Small tables with named rows and columns. After each table, cells are looked up by row and column.

nok:
,nafem,nom,bebo,kir,zil,lepi
dazopa,692,607,290,488,592,483
boza,498,522,591,587,588,430
purupe,611,609,597,633,658,768
guvul,613,635,412,723,545,713
fup,413,679,386,558,777,573
fal,775,494,787,638,587,601
kul,618,539,470,589,595,708
meti,505,671,818,574,611,531
gotaz,635,579,373,518,620,750
miraso,619,594,700,424,558,459
zif,570,600,213,618,436,190

lepi of fal = 601
nom of zif = 600
kir of fal = 638
zil of miraso = 558
nafem of dazopa = 692
nom of boza = 522

bigom =
         voz  sir  deg  vugib  nek  tam
kiroder  -52    2   52    -55  -35  -80
dibaze    51   19   17    -11    2   73
vuvar     -3   25   58     49   27   25

sir of vuvar is 25
nek of kiroder is -35
tam of vuvar is 25
vugib of vuvar is 49
sir of kiroder is 2
nek of vuvar is 27
voz of vuvar is -3
deg of vuvar is 58
voz of kiroder is -52
voz of dibaze is 51
vugib of dibaze is -11
tam of kiroder is -80
tam of dibaze is 73
deg of dibaze is 17

Table kad
         rak  fut
lalona    69  120
zuredop   87  216
boseme    51  186

What is the rak of lalona in kad? 69
What is the fut of zuredop in kad? 216
What is the fut of lalona in kad? 120
What is the fut of boseme in kad? 186
What is the rak of zuredop in kad? 87
What is the rak of boseme in kad? 51

fota:
,nufig,lem,sel,fidaro,timem,lapipe,muz,vuv,kibul
rez,92.4,58.9,58.4,79.9,72.2,98.6,77.5,14.6,63.3
nazum,87.3,48.1,33.6,35.0,62.9,70.0,59.1,27.6,59.5
bil,45.9,74.6,46.7,63.7,48.3,27.2,70.1,26.4,52.9
bodin,58.3,47.0,55.7,55.5,56.9,88.1,47.6,59.4,60.5
rulare,68.0,56.6,56.4,59.5,65.7,57.6,58.9,65.0,49.8
vogokeg,60.0,83.3,53.5,77.9,51.0,26.2,60.5,69.4,51.6

What is the fidaro of rulare in fota?
59.5
What is the muz of rulare in fota?
58.9
What is the timem of nazum in fota?
62.9
What is the vuv of vogokeg in fota?
69.4
What is the lem of vogokeg in fota?
83.3
What is the nufig of bil in fota?
45.9
What is the kibul of rulare in fota?
49.8
What is the lem of rulare in fota?
56.6
What is the sel of bodin in fota?
55.7

somu.tsv
	kovozuf	kez	pafamu	zar
soge	-45.7	18.1	-44.8	74.9
sevusi	-51.9	-14.6	11.1	67.4
mov	-76.2	-19.3	-68.8	40.1
votu	-73.1	-29.8	7.0	71.9
gev	-46.6	18.2	-41.6	79.0
guz	-72.4	-21.2	-59.0	37.5
ped	-43.8	16.5	-47.9	66.5
buti	-68.4	-24.1	-45.9	35.5
luf	-65.3	-26.9	11.6	67.7
notof	-58.8	-21.3	12.8	68.0
vikor	-79.7	-17.3	-75.7	44.3

What is the kovozuf of mov in somu? -76.2
What is the pafamu of guz in somu? -59.0
What is the zar of ped in somu? 66.5
What is the zar of notof in somu? 68.0
What is the zar of buti in somu? 35.5
What is the pafamu of luf in somu? 11.6
What is the zar of mov in somu? 40.1
What is the kovozuf of buti in somu? -68.4
What is the zar of soge in somu? 74.9
What is the kez of guz in somu? -21.2
What is the kovozuf of votu in somu? -73.1
What is the pafamu of vikor in somu? -75.7
What is the kez of mov in somu? -19.3
What is the kovozuf of sevusi in somu? -51.9
What is the pafamu of notof in somu? 12.8
What is the kez of luf in somu? -26.9
What is the kovozuf of soge in somu? -45.7
What is the kovozuf of ped in somu? -43.8
What is the pafamu of ped in somu? -47.9
Which row has the largest kez? gev

zazati =
,norogur,noz,pesode,pog,zis,muvadug,suv,sus,bib
viz,0.724,0.632,0.829,0.528,0.751,0.604,0.692,0.741,0.885
zinet,0.622,0.693,0.620,0.690,0.668,0.666,0.665,0.613,0.633
pigozo,0.462,0.818,0.514,0.724,0.725,0.622,0.695,0.528,0.608
gemafun,0.744,0.625,0.861,0.507,0.766,0.600,0.698,0.744,0.926
fud,0.235,0.984,0.381,0.749,0.802,0.543,0.736,0.467,0.585

fud, sus: 0.467
pigozo, sus: 0.528
zinet, suv: 0.665
zinet, norogur: 0.622
fud, noz: 0.984
zinet, bib: 0.633
pigozo, bib: 0.608
viz, muvadug: 0.604
pigozo, suv: 0.695
viz, pog: 0.528
fud, muvadug: 0.543
fud, pesode: 0.381
zinet, pog: 0.690
fud, bib: 0.585
viz, bib: 0.885
pigozo, pog: 0.724
gemafun, zis: 0.766
zinet, sus: 0.613
pigozo, norogur: 0.462
Row with the largest muvadug: zinet

tokiti
          bik  lofeno  linos   bop   riv   sef
lizuteb  5233    4262   4323  3806  5502  5671
serunen  4605    5168   5108  1942  4358  4776
tanolaf  6292    5982   8893  5028  5198  6139
bezipep  4725    4757   4705  4784  4745  4892
katelu   4861    4984   4974  3325  4533  4630
mobef    4223    5287   4183  3796  4641  6475
zelalaf  4786    4741   4815  4853  4760  4803
tep      4132    4921   4314  3934  4523  6413
givipu   5487    3746   4465  3907  5908  5119
zim      4186    4393   4038  5435  6098  7730
sizo     6524    5969   8694  5202  5311  6213
verofe   4836    4957   4998  1795  4267  4824
bulege   4759    5020   4864  2765  4382  4832

What is the riv of zelalaf in tokiti?
4760
What is the linos of katelu in tokiti?
4974
What is the bik of bulege in tokiti?
4759
What is the bop of sizo in tokiti?
5202
What is the riv of bulege in tokiti?
4382
What is the sef of zim in tokiti?
7730
What is the bop of bulege in tokiti?
2765
What is the bop of zim in tokiti?
5435
What is the linos of serunen in tokiti?
5108

Table gafep
,migep,dezu,moteb,kadon,sek,baze,tamul
milure,84,45,39,60,77,52,71
togu,36,32,36,80,51,75,63
bapeven,29,22,37,43,44,58,73
kos,50,72,28,42,42,43,47
tavepam,44,66,74,25,59,29,52
ket,56,37,37,70,52,73,55
bifi,42,49,32,32,56,74,55
lopovo,46,51,40,33,57,67,58
diligug,47,45,47,52,53,59,51
kemakat,33,46,63,56,25,63,24
vevoz,60,29,76,55,74,84,40
mipas,51,49,37,35,56,70,48
nizukos,57,53,59,67,50,52,46

migep of milure: 84
tamul of tavepam: 52
migep of diligug: 47
dezu of ket: 37
migep of tavepam: 44
moteb of kos: 28
migep of bapeven: 29

zeli:
	piniko	nup
labapo	92.27	20.07
debi	90.31	20.02
vobap	85.84	29.83
mokito	27.84	86.51
mula	39.74	68.96
nibo	33.75	84.44
guf	54.06	53.02

What is the nup of mula in zeli?
68.96
What is the piniko of nibo in zeli?
33.75
What is the piniko of mokito in zeli?
27.84
What is the nup of labapo in zeli?
20.07
What is the nup of vobap in zeli?
29.83
What is the piniko of vobap in zeli?
85.84
What is the nup of mokito in zeli?
86.51
What is the nup of debi in zeli?
20.02
What is the nup of guf in zeli?
53.02
What is the nup of nibo in zeli?
84.44
What is the piniko of debi in zeli?
90.31
What is the piniko of labapo in zeli?
92.27
What is the piniko of guf in zeli?
54.06
What is the piniko of mula in zeli?
39.74
Which row has the largest piniko? labapo

